
[[   7   56  -39 -239 -135 -188  -65    3  470  264  128  106  -59  424
    35   28   38   85  128 -297  323   83  101 -249 -261   15   -3  176
   317  193 -227 -381 -403   46 -159  -32  288]
 [ -66  129   87 -167  -35  -67   31  224  223  165 -122  129  -90   52
   -29   50  -71 -253   49 -247   86   33  -87  -52  -89  -38   61  281
   134   52 -197 -270  -51  131  -80  128  187]
 [-107   40   70  -32  -69 -192  182   99 -195   37 -158  125  -43 -389
   -19   49 -180  -83  161  144  -56   39   31   88   -2 -177  -38  239
  -262  -92 -404   -7  187  122   46   99  -40]
 [ -96   12   52   89  -34   -8 -206 -123  -21  -86  -71  -85   15  -58
    43   40   57  -20  107    3   91   74  139   22   34  -10  -59 -180
    75  136 -127   90 -105 -117  -15   76  -60]
 [  -2   47  -20 -309  -14 -133  254  119  269  -31  158  -43  -18   36
   -18  136   98  -22   38  -94   99 -196  -85 -219 -235    8  107   -4
   239   39   37 -173 -145   33   56 -279  144]
 [ -62  -39  -77   89   86   20   85   50 -143   16   29 -103  -90 -218
    21  235 -424 -311  133  112   33 -224  -84   35  438    9  -29  -84
  -282   -7    6  198  318   59  -51  103 -247]
 [ -37   67  -10  182  -12  143 -225   16  -14   28 -240   60  -83    0
    17   83 -220 -181  160   -3   76   59   24  135  373   30  -19 -103
  -175   61 -112   98  126 -104 -129  215 -114]
 [ -14  -22  -55  170   49   61  -90  -76  -53 -221  -42 -106   67  -59
   -30   29 -104  221   74  139  171  199  133  -42   97   -7 -149  -12
    18  126 -258  105 -126   42  113   31  -58]
 [-116   -7  183  -24   43 -137  -68  -35   -6 -100   96 -168  103 -212
    27   -2  228 -125    0  -60  -13   36   20  -35 -245  -66  -36   -5
   262  127  -60   15 -109   37   95  -32   45]
 [-100   68  166  -60 -160 -160  -80 -105  -31 -146 -182   59   76 -205
    12  -91  375  195  118   69  -23  170  200   51 -350 -127   -6  -98
   123   47 -296  -19 -209 -182  102  -99   93]
 [ -20   12   64  316   92  182 -392  -72   -1  -57  -84 -111   43   28
    38   26  -74 -178   71  -37   87  147   14  106  310   71  -92 -120
    23  171    4  163   44  -67  -83  196  -98]
 [ -21  -10   17    0  -28  -75  137  -91 -153 -281  -36  -56   86 -329
   -12   36  165  219  127  294  -60  -27   93   29  -86  -78   -2 -218
   -92  -36 -110  182   24 -152  192 -285  -85]
 [  67  115  -21  -49   70  143  125  292  139  114 -130  101 -140  -28
   -16  207 -255 -441  102  -54  -65 -287 -306   79  391   75  181  -33
  -213 -101  224   14  386  -43 -133  -44  -49]
 [ -76   18  148 -179   55 -266   84  181  203  299  236  -33  -22  -42
    27   81  -79 -432   15 -281   51  -87 -176 -128 -174  -65   15  396
   195   86  -60 -249   30  298 -100   80  168]
 [ -22 -105  -86 -143   85 -231  291   16   53    7  373 -177   18 -121
     6  174 -215  -13   64   53  154 -171  -40 -239  -67  -44  -75  142
    55   68  -86  -29  -25  249   83 -159  -16]
 [ -66  176  158 -176  -39   25  281  258 -105 -216 -359  121  -40 -457
   -76   73  194 -198   52  123 -272 -196 -164  154  -73  -80  228 -128
  -126 -205   13   55  270 -171  154 -196   -1]
 [ -70  -52  -47 -115  -80 -162 -138 -217  227   54  262 -167   -7  189
   107  125   99   -1  136 -119  231 -128  153 -195 -110   43  -39 -291
   259  218   37  -23 -288 -133  -96 -110    5]
 [  23   68  -61  303   95  353 -323    6   45 -187 -256  -50   -7  135
   -35   52 -185   -5   59    8  180  203   29   75  419  119  -79 -145
    -8  150  -78  140  -17  -87  -30  196  -87]
 [ -29   30   92  313   59  243 -542 -193   67 -220 -112 -194  107  131
    44  -28  214  -16   36  -71  126  221  118   72  156  117  -82 -370
   259  266   81  192 -190 -241  -24  101  -64]
 [  54  -28 -111  140   43   91 -226  -97  197   53  124  -99  -13  267
    50  113 -182  -17  131  -59  251   17   37  -88  273  116  -81 -123
    56  192   25   43  -93  -46 -137   22  -46]
 [  28  -28  -10 -173   66 -193  180  119  228  234  326  -61  -37   23
    38  174 -169 -293   81 -130   80 -248 -192 -169    8    8   42  176
    46   39  103 -122  104  179  -95 -123   62]
 [ 128  142  -91 -152  151  241  319  396  287 -191 -110   37  -49   96
  -153  144 -142  -31  -67  -50   96  -76 -289 -142  109  108  146  177
   109  -46   60 -159   43  150  129 -197  160]
 [-147  145  227 -192 -112 -138  -55  139  122  181 -174  110  -92 -123
    47   52  184 -452   88 -241 -100 -138  -78   82 -151  -65  149  -21
   113   13   -6 -145   56 -112 -125   80   98]
 [ -29  -90  116  134  -35 -286  -59 -164 -165   78  150  -34  114 -311
    82  -25   34   19  202  190  -50   82  100   76  -64 -149 -121   77
  -166   32 -214  131  111   21    3  -56  -77]
 [  72   40  -81   73 -100  154 -257 -238  187 -277  -94  -49   70  230
    31    9  311  377  147   98  167   79  215  -33    3  120   12 -535
   179  159   54  131 -311 -434   30 -283   -2]
 [ -27   -9   71  242  101  167 -197 -116 -159 -345  -77 -212  114 -233
    15   43  140  -16   47  188  -51   16   23  111  178   48  -29 -380
     7   79  113  335   83 -202  122  -90 -186]
 [  75  -19  -77   53   86   31   84   36   63  -86   94  -72   30  -26
   -20  110 -155   47   81  109  105  -27  -58  -71  161   31  -31   18
   -51   37  -25   61   60   58   45 -133  -37]
 [ -51  -90  -40   -8 -106 -333   -9 -164   15  212  193   30   16  -26
    69   30 -177  146  232   63  202  117  213  -98  -88 -131 -178  207
   -86  112 -424  -71 -128  136  -81   49   11]
 [  -5   87  109 -309  -50 -206  522  202  -58 -249  -81   89   61 -481
   -90   31  274  133   46  237 -210 -147 -103  -22 -395 -156  165   70
   -37 -204 -132  -45   96  -16  292 -459  111]
 [ -65  -35   85  -15  -44 -200  142  -95 -206 -162   28  -60   84 -430
    24   42  135   75  144  269 -119  -72   73   55 -126 -130  -10 -138
  -133  -55 -124  177  107  -87  146 -220 -105]
 [-224  -86  288 -114  130 -398  223   59 -237  -43  295 -276  124 -631
    24   57   91 -384  -58   -3 -163 -111 -107  -50 -360 -215  -73  276
   159   28 -118   38  126  335  190   12  -24]
 [-103  168  226  -20  -37   92 -212  114   78  -46 -302   38  -32 -101
     5   12  259 -359   27 -181 -105  -13  -78  147  -29   11  135 -175
   154   45   71  -10   39 -213  -49   80   53]
 [ -82   54   87   99   11   75 -236  -38   41 -103 -118  -83   22  -19
    16   23   73 -100   51  -74   80  100   56   34   45   20  -36 -132
   151  144  -76   56  -99  -85   -6  102  -12]
 [-104   75   40 -542 -142 -350  461  154  212   35  105   61  -76 -137
   -24  128  171  -28   67 -100   35 -274  -18 -237 -496 -110  158   81
   218  -44 -139 -292 -179   53   94 -298  212]
 [-126   65  110  -56  -58 -101 -224   56  189  330  -12   30 -125  103
    88  110 -119 -508  118 -324   89  -93  -47    8   96    3   28   40
    89  133  -18 -135   27    3 -271  265   37]
 [ -84   95  140  -74   -5  -26   39  145   10  -61 -160   19  -12 -207
   -23   35   90 -200   34  -51  -64  -12  -71   51  -83  -59   69   42
    59   -6  -97  -39   57   -5   54    8   53]
 [   8   15  -14 -170  -25 -105  145   15  155  -60  112  -43   10  -23
     5  103   94   35   88   11   65 -140  -17 -130 -132    4   62  -99
   114   29   18  -43  -83  -54   51 -256   52]
 [ -40    1   -9  -99   46  -90  108  134   86  253  152  -47 -132  -81
    70  258 -303 -546  132 -110   -3 -390 -216  -14  293   28   91  -46
  -150  -13  203   28  323   46 -182   26 -112]
 [ -56   28   32  126  -46   61 -165 -110  -75 -189 -177  -31   34 -110
    14   11   66  107  126  119   57  117  153   71   70  -19  -50 -216
   -17   79 -174  136  -64 -172   50   17  -76]
 [  12   38  -34   24   67   61   57  107   68  -97  -34  -37    1  -33
   -51   77 -147    0   42   20  114   53  -46  -63   96   12  -35  111
    27   50 -135  -11   -5  104   59   -3   19]
 [  79  -76  -31   50  280   14  281  177  -19 -141  301 -238   78 -238
   -53  174 -259 -180  -39  124   -1 -165 -282 -114  188   24  -26  179
   -40  -10  151  126  262  299  156 -186  -79]
 [ -12   90  150 -229 -112 -204  130   73  117   85  -17  102   -4 -181
    38   53  292 -178  140  -24 -152 -214  -86   32 -230  -66  180 -113
    15  -76   84  -64   94 -185  -29 -282   90]
 [-129   46  206 -320 -212 -439   38  -47  170  257  101  106   -7  -99
    88  -15  328 -135  164 -177  -17  -75   92  -70 -503 -154   70   67
   195   48 -183 -240 -171  -63  -92 -113  197]
 [ -30  -71  132   31  159 -127  283   10 -271 -401  154 -248  207 -602
   -47   29  189   78  -32  323 -184  -55  -80   -2 -196 -120  -33  -11
    12  -61  -11  246  148   94  356 -326  -92]
 [ -83   88   94  164 -149   93 -437 -198    1  -65 -302   40   -6   23
    79  -21  227  -25  189   -9   28  113  202  174  109   28    4 -437
    11  127  -65  143  -93 -412 -113   92  -80]
 [-167  117  224 -178 -128 -182 -127   67  148  153 -135   81  -49  -55
    42  -10  232 -283   70 -264    1   17   33   16 -295  -82   69   53
   234   90 -165 -201 -141  -58  -92  119  162]
 [  36  183   75 -149  160  234  478  436  -64 -501 -330    5   24 -441
  -193   94  110  -50 -123  189 -222 -135 -318   43  -22  -11  227   16
    -2 -214   73   56  248   29  369 -313   48]
 [-112   97  167 -238  -80 -181  123  117   98  -45  -84   39   13 -171
   -23   -1  252  -61   27 -100  -25    7   10  -57 -381 -104   74   97
   227   19 -192 -177 -145   15   94  -87  178]
 [   2  164  104  -75   80  105  113  357  134    5 -224  112  -57  -93
   -86   61  -86 -301  -19 -136  -41    1 -244   37   64   -4  123  261
    35  -47  -57 -154  156  139   14   61  129]
 [ -33  -19   32   54   59   21    3  -87  -67 -356   17 -186  121 -196
   -22   30  182  178   17  163   35   47   82  -44  -94   -8  -45 -208
   144   85  -52  161 -124  -81  211 -187  -53]
 [ -45  -49    4  114   37  -84  -58  -78  -55  -59   81 -104   60 -116
    12   46 -125   55   97   80  123  113   96  -43   41  -42 -145   70
    -2  116 -232   73  -51  107   42   53  -50]
 [ -24 -111   45  -86  142 -205  302  -50  -88 -329  350 -307  195 -365
   -28   68  165  176  -31  213    1  -81  -17 -193 -301  -79  -71    6
   198   49  -22  111  -84  160  316 -369  -15]
 [ 120   95   73  214  137  247 -257  149  206   36  -92   11   23  155
   -12   26  -48 -261   29 -128   33   84 -217   85  305  124   46   43
    45   86  170   21  143  -25 -113   48   49]
 [ -23  -63 -144 -118   50 -119  238   35   53   69  241 -118  -83  -71
    31  265 -330 -182  135   48  119 -322  -75 -151  201   15    6  -62
  -119   15   50   45  141   93  -42 -109 -122]
 [   0    8   -8  170    4  151 -115 -164 -126 -441 -156 -124  114 -165
   -19    4  207  315   84  275   22  103  164   56   50   18  -38 -406
    19   68  -61  271  -96 -268  188 -200 -122]
 [ -80   27  260  331  338  326 -350   66  -88 -440  -35 -423  196 -232
   -38   -4  221 -363 -220  -95  -76  128 -186   82  121  102  -48 -167
   396  207  277  273   38   44  195  121  -82]
 [ -26   43  -82   86  -79  178 -285 -191  116 -179 -126  -85  -29  184
    48   99   97   93  148   19  174  -30  171   -9  194  125   10 -547
   100  166   72  151 -186 -376  -59  -67 -103]
 [ -78   93    6 -187 -138 -173  183  155   39  200 -169  217 -145 -135
    -4  107 -182 -158  200  -19   25  -86   -1   25    7 -109   62  166
  -197  -76 -293 -151  117   30  -96   66   40]
 [ -15  -70  -85  227   71   67 -328 -172  120  -16  139 -190   36  228
    42   65 -197   39   91  -64  310  178  135 -106  213   80 -196  -50
   146  280 -131   55 -205   55  -81  165  -58]
 [ -21  123  166 -129  -28 -134  -14  241  219  347  -61  183  -87   10
    18   47  -57 -454   95 -269  -31  -51 -190   37  -25  -43  102  308
    14   -5  -57 -239  150  102 -192  112  166]
 [ -52  110   29   80  -98  139 -223  -73   48 -258 -322   39   23   37
   -38  -51  189  251   87   26  129  255  207   36  -47    6  -32 -203
   147  128 -262   18 -273 -213   78   27   44]
 [  70   22 -116  218  159  342 -113   36   37 -276  -90 -149    8   58
   -45  136 -191  -11   29   93  126   -9  -75    3  432  153  -17 -245
   -22   87  130  211   78  -83   49  -31 -137]
 [-106  151  131 -334 -121 -158  203  200  158   42 -161  142  -88 -132
   -22   60  173 -177   67 -141  -44 -124  -58  -34 -287  -85  162   69
   125  -47 -133 -226  -43  -38   13  -93  173]
 [  -1  -17   72  252  132  172 -252  -94  -80 -178   23 -220   69 -148
    60   97   47 -246   61   79  -53  -97  -74  110  315   82   -2 -382
   -18   94  281  322  193 -187  -10  -44 -201]
 [ -45   -4  -71  -26  -83  -34  -33 -133   14  -63   -4  -44  -41  -33
    53  132  -24   31  181   96   99 -130  122  -22  109   18    6 -327
   -57   66  -27  116  -33 -202  -35 -108 -111]
 [-110   28  146   61 -115 -138  -68 -147 -209 -199 -186   14   93 -369
    11  -69  266  185  148  219  -77  153  204  123 -202 -143  -52 -141
   -48    7 -304  130  -50 -171  137  -70  -46]
 [  15   35  115 -131   50 -214  222  226  114  127   95   72   39 -158
   -46    8  -41 -116   32  -60   -8   43 -158  -67 -212 -115   11  478
    48  -28 -211 -209   61  283   49  -69  190]
 [ 105    1 -135  143  119  230   -4    2   76 -333  -20 -127   73   63
   -73   70  -78  275   27  168  170  104    2  -87  193   96  -54 -127
    49   90  -30  132  -86  -22  156 -175  -38]
 [  13   22   50  217   98  120 -123   27  -56 -171 -114  -59   75 -132
   -39   -3  -53   27   42   97   37  188  -14   68  145   -2  -80   48
   -18   72 -140  113   45   35   88   53  -34]
 [ -75  156  120  -17  -15  132 -249  140  210   92 -230   51  -91  121
    13   64   40 -395   45 -287   45  -20  -87   61  118   68  103  -82
   157  104   53  -96   -4 -111 -153  178   74]]

[ 183  208 -276   84  146  211 -238 -404 -144  174  111  321 -205   97
  146  105 -296  188  415  266  324 -273 -157 -134  231  161 -238 -223
   44  258  112  -71 -189] -> 46
[ 156 -173   44  140   74  128 -209  149 -197   34   77   62  151   57
 -222   85  -54   65  184 -129  -58 -135  147  -31 -108  153   94    9
  -46   83 -158 -168 -213] -> 49
[  46  251   54   14   -3  150  270 -411  225  -55 -162    1 -204  120
  216  -37    4   74 -170 -240  -66  -97 -165  206   -2 -274 -190 -269
  198 -174  111   96  431] -> 1
[-105  -26  114 -389  -88 -147  409  -14  -55  295   -5  -71  -31  -12
  375   73  173  245  -45  403  114 -170 -142  -54  598  -28  111   21
   53  211  -49   69  -83] -> 6
[  77  -60    3  192 -224  119 -318 -160  -45 -453  -31  168  150  272
 -180 -180 -276  -24  153 -338  197  102  208  -86 -461  334  -52 -147
  140 -423 -316  -60   94] -> 61
[  79 -213   83   52   37  -11 -317  164 -102 -119   24  201   11    3
 -210  135   72   53  232  -17  -57  -15   30 -154   93  342  200  -39
   45  291 -172 -190 -395] -> 63
[-174 -133  273 -348 -216 -214  464  105   -5  -18  -75 -201  105  101
  211 -127  119  149 -169   67    7   66   75   54  222  -61  120   54
  106 -191 -205   99  157] -> 27
[  29  -29   57  -24 -217  169  118 -151  -42  -37  -77  -25  201  120
  183  -20  -39   89  -59 -127  210 -141   44   42  -98    2   26  -37
   19 -307 -171   34  183] -> 17
[ 162  148 -157   98  200 -128 -162 -153 -112 -285   40  264 -169  231
  -38 -147 -485   36  513   32  148   63   66  107  -32   26 -451 -208
  130  -48   97  -76  -47] -> 28
[  47  -29   49    6 -186  181   21 -164   -9 -254 -139   82  223  101
  220    0 -146   50   97 -200  301  -55   37  122 -159  -30  -78  -58
  -21 -360  -63   11  177] -> 68
[-156 -193  213 -280 -118  189  178  -32 -146  283   52 -113  140  -50
  199  116  144  336  -47  140  130  -96  -15 -162  287  109  286   78
  -76  125 -135   10  -65] -> 50
[  64 -143  155  -22  227  310   -3   55  -96  495   74  -21  -56 -193
  -40  377  333  260  -31   28 -256 -311 -155  -81  351   -6  319    1
  -95  589   70 -147 -282] -> 8
[ 134 -135   40  131  204  -17 -111  195 -320  287  296 -109  -18  211
 -495 -125 -122  158  130  -37 -317  -85  306 -143 -112  221   64  -20
   87  156 -280 -150 -199] -> 24
[ 154   14   19  121   79 -234  -32  105   12  -27   54   55 -201  202
 -318 -107   57  -52  -10  -64 -337  -65   88  -37   21  156    4 -167
  287  138 -237 -108 -123] -> 36
[  -2 -205  214  -78  153  358 -192    6    7   83  -93  179   14 -288
  119  472  295  228  161  -61  -31 -125 -245  -35  335   49  312   -7
 -176  533  176 -169 -322] -> 30
[ -50 -140  179  -92 -165 -112   -9   59   23   16   29   -6  -76  115
 -177  -45  254   82 -167   -5 -175  -14   35 -248  129  357  316  -78
  223  137 -380  -55 -144] -> 14
[-135  144   72 -376    1 -250  444 -202   32   13  -42  -16 -214  127
  382 -144 -114  223   86  302  132   57 -113   79  461 -141 -214 -128
  171   -3   85  130  158] -> 57
[   2  251 -116  -76  -72  206  121 -521    6  609  188   -6 -373  149
   87   -1  171  294 -233  289   -2 -378 -218 -379  381  264  134 -259
  271  322 -200   54   32] -> 21
[ 255 -173   56  385  118  803 -539 -115  -30  165  -69  236  181 -253
 -121  578  286  100   56 -437  -39 -413 -181  -58 -172  112  370  -59
 -235  382   67 -275 -264] -> 55
[ -49  166   58 -193  -90   83  317 -350  156  185 -100   -2 -195   23
  351   68  183  179 -197  106   48 -198 -254   -2  362  -90   28 -175
  162   85   20   96  187] -> 66
[  58  277  -62  -58  -34  146  211 -464  176  101 -112  109 -244   63
  359   72   44  120  -78   50  119 -244 -285   71  268 -144 -138 -263
  178   39  114   79  215] -> 48
[  59   98   89  146 -158 -235 -120 -145  315 -567 -171  167 -257  278
 -266 -239   54 -181 -134 -383 -261  188   18   -8 -237  234  -32 -334
  453 -211 -287  -27  173] -> 20
[ 142  -55  -25   85 -229  -93   27   60  -74   45   33   -8  128  221
 -115 -103   74  -54 -127  -28   -1 -233  137  -91  -80  233  125  -41
  186 -158 -425  -41  -59] -> 67
[ 151 -152  204  246  108 -159 -138  300   25 -154   47  -54  -90  191
 -636 -124  154  -99 -123 -419 -627   68  239   -1 -287  171  162 -117
  261   65 -331 -186  -83] -> 16
[-228 -161  243 -282  -98  205  110 -134 -147  523  221 -193 -103   32
  -86   22  259  440 -223  179 -119  -66    7 -461  323  379  460   -5
   81  336 -322    4  -94] -> 19
[-170    5  100 -466  -72  -82  403 -142  -80    8  -86   12   47  -10
  603   25 -145  301  220  372  426   17 -131   89  513 -150 -144   21
  -58  -25  153  122   63] -> 2
[ 267  -33   42  175  154 -318   96  328   -5 -426 -151   63  117  170
 -117  -88 -189 -220  222 -282 -186    7  187  468 -201 -282 -316  -56
  101 -259   17 -108   34] -> 44
[ 266  -88   32  299   72 -300 -136  324  -62 -378   -2   47   59  291
 -495 -223 -164 -230  116 -359 -329   45  324  174 -410   71 -133 -101
  225 -239 -296 -160  -52] -> 56
[  10 -140  112  -89 -196   77  165   45 -121   47  -38  -87  277   77
  141    5   25  108  -52  -49  153 -144  104   26  -11   21  118   62
  -25 -221 -223    7   56] -> 7
[ 121 -133   29  -12   56 -345  -80  285 -109 -427  -63  189   98  136
  -48  -67 -226  -83  412   26   71  106  150  163   36   60 -173  -12
   62  -68  -70 -113 -230] -> 29
[ -84  -98  134  -82 -164 -268 -145    8   34 -366   15  116 -139  240
 -242 -227  -32   28   74  -48  -69  255  126 -230   -9  453   98 -156
  306  -37 -372  -50  -97] -> 53
